[128 = 0]

[119 136 142  76 145  97 107  96 159 104 169 134  94 153 191 169 157 143
 107  96 147 117 119] : (95):kap
[134 205 119  68 125  73 123 122 137 103 157  90 131 151 130  96 164 156
  78 113 119 137 127] : (95):dutir
[131 188 136  66 148  25 130 209  98 162 110 126 127 170 153  71 158 127
 105 126 106 151 118] : (88):gipu
[120 184 144  63 148  55 123 111 119 134  18 167 121 157 163 123 177 158
 105 118 165 105 116] : (88):gipu
[134 148 125  71 122  75 125 165 117 108 206 116 140 139 119 117 162 160
  89 129 114 143 122] : (95):dutir
[ 97 168 111 116 105 146 129  62  69  97 203 103 116 139 108 127 133 156
 133 138 136 112 119] : (95):kap
[127 158 169  99 121 155 123 167 115 151 130 139 110 137 130 143 150 134
 128 120 148 123 123] : (88):vepe
[ 90 192 128  75 125  96 125  71  68  90 197 118 110 164 145  98 148 164
 107 138 136 130 107] : (95):kap
[122 156 133  88 120  87 124 168 131 159 120 115  79 163 166 125 170 137
 117 118 145 129 112] : (88):vepe
[110 121 120  75 120 114 121  62 138 125 212 124 118 152 129 162 134 128
 134 117 151 117 119] : (95):kap
[131 154 121  74 126  61 124  84 134 103 137  96 116 135 152 142 153 143
 126 113 141 124 132] : (95):dutir
[154 154 133  78 138  79 125 139 106 118 111 161 127 137 113 106 160 161
 113 126 130 126 102] : (88):gipu

[109 159  78 175  26  70 116 128  95 139 111  52 138 133 131 117 141 115
 165 108 190 193 160] : mazi:<93>
[ 82 166  79  94  72  86 118 107 183 114 120 128  97  52 154 121 144 131
 149  80 156 153 158] : rik:<75>
[108 123 149 194  13 131 131 129  97 143 130  55 211 174  89 119 133 124
 151 119 190 143 132] : mazi:<93>
[102 167  72 132  56  65 102 129 103 137 122  64 123 106 155 115 138 116
 165 109 165 215 161] : mazi:<93>
[ 79 145 143 106  25  91 101 115 115 101 141 107 142 105 152 116 118 142
 151 106 135 162 151] : Dep:<91>
[114 128 133 156  74 105 129 128  66 152 118  86 151 145 121 119 133 119
 143 127 172 106 136] : mazi:<93>
[134 125 148 119 117 184 145 113 154 106 145 137 173 129  94 137 120 142
 125 116 113 128 112] : rik:<77>
[ 83 166 105  87  90  91 122 110 145 135 124 103 149  42 167 116 137 127
 154  90 169 113 156] : rik:<75>
[103 139 137 115  53 102 129 123 137 113 139 106 167  94 142 121 125 127
 141 114 144 147 135] : Dep:<87>
[107 179 115  96 191  95 126 137  26 132 106 107  63 104 168 121 140 129
 124 124 139 120 163] : Fedo:<80>
[ 92 148 125  94  84 114 141 100 108 123 129 111 135  61 124 124 134 140
 147  91 162  99 146] : rik:<75>
[151 123 178 171  98 133 129 148   4 140 139  74 179 129 100 129 124 115
 118 159 154 135 119] : mazi:<93>
[ 96 153 126 169  76 102 129 144  37 136 108  78 173 164 142 112 135 127
 138 118 174 136 153] : mazi:<73>
[122 161  91  99 208 104 151 123  94 139 111 117  73 101 140 121 147 130
 122 117 145  68 139] : Fedo:<90>
[ 50 142 162  81  48 100 108 116  56 123 120 126 139  85 183 111 125 134
 145  91 138 140 161] : Dep:<87>
[ 87 168  94  42  98 101 136 101 123 124 137 100 160  60 137 122 134 138
 163  70 133 177 153] : rik:<77>
[ 82 156 114  99  55 112 102 115 128 124 128 105 126 102 150 121 126 146
 156  97 141 188 157] : Dep:<87>
[106 169  66 154  83  81 128 129  82 140 108  54 117 135 122 122 143 126
 163 101 178 180 164] : mazi:<93>
[ 77 162 109  70  77 127 128  98 163 127 128  98 152  62 131 122 140 138
 159  67 160 134 155] : rik:<75>
[104 155  84  94 166  91 130 124 139 127 120 142  86 108 172 118 139 125
 122  97 126 122 145] : Fedo:<90>
[108 140  97 140  76 108 117 121  76 136 114  85 107 136 116 120 135 126
 157 112 160 173 154] : mazi:<93>
[139 103 184 183  91 142 139 148  39 156 132 104 184 175 102 130 124 120
 118 152 146  96 117] : mazi:<93>
[101 134 105 159  30 100 124 123  96 137 118  78 163 147 115 121 131 123
 157 107 167 186 145] : mazi:<93>
[107 158 111 108 173 113 124 121 102 122 106 140  35  98 152 131 141 136
 117 122 143  94 147] : Fedo:<80>

[123 111 147 128 121 144 122 125 169 115 133  99 165 149 117 114 107 120
 140 126 134 110 121] : dibef:Rog
[122 122 109 118 143 153 176  95 147 115 154  30 127 109 171 112  91 123
 122 131 121 144 115] : zalo:pem
[124 116 117 114 118  99 131 140 112 122 134  52 145 142 132 135 113 137
 111 121 126 171  84] : zalo:pem
[137 117 145  97 140 123 151 116 183 109 161  57 168 118 121  99 119 114
 151 127 107 211 135] : zalo:pem
[133 104 115 139 118 145 135 132 200 131 137 108 156 106  93 116  83 134
 172 125 108 126 148] : dibef:Pape
[143 124 146 206 129 111 132  94 147 109 151  69 115 118 149 140 112 141
 142 132 135 175 105] : zalo:nurep
[116  86  91 117 126 126 129 162 124 126 121  93 157 147 121 114 129 132
  95 122 131  90 150] : dibef:Pape
[154 109 141 144 162 135 180 109 164 130 157  66 145  79 122 105 112 104
 167 136 117 193 128] : zalo:pem
[131 101 109  96  88  90  82 172 120 105 130  94 155 161 132 136 125 149
  82 145 153  48 126] : dibef:Pape
[152 148 132 151 129 133 198  91 180 127 135  39  77 122 127 110 112 133
 175 152 124 184 124] : zalo:nurep
[113 133 110 151  91 150 127 127 161 127 138 101 172 154 111 126 109 130
 117 134 101 132 119] : dibef:Pape
[133 132 142 125 120 119 137 101 158 129 120  43 157 127 139 145 105 114
 142 131 139 182  97] : zalo:pem
[140 125 140 102 119 104 122  76 135 123 162  97 124 124 128 137 157 151
 147 150 125 169 118] : zalo:nurep
[144 123 130 127 119 106 129  94 156  98 159  65 125 110 135 124 123 145
 153 136 130 176 122] : zalo:nurep
[137 126 108 122 135 134 147 110 152 138 130  42 143 135 111 114 113 115
 113 120 127 165 114] : zalo:pem
[133 100 109 133 106 128 100 139 154 121 122  82 162 147  98 122 119 160
 127 141 127 111 115] : dibef:Pape
[145 133 171 139 116 131 131 107 147 126 137  70 115 117 118 129 119 120
 167 149 133 179 109] : zalo:nurep
[133 124 140 140 131 144 140 103 145 126 130  90 140 118 129 120 119  94
 119 121 126 167 112] : zalo:pem
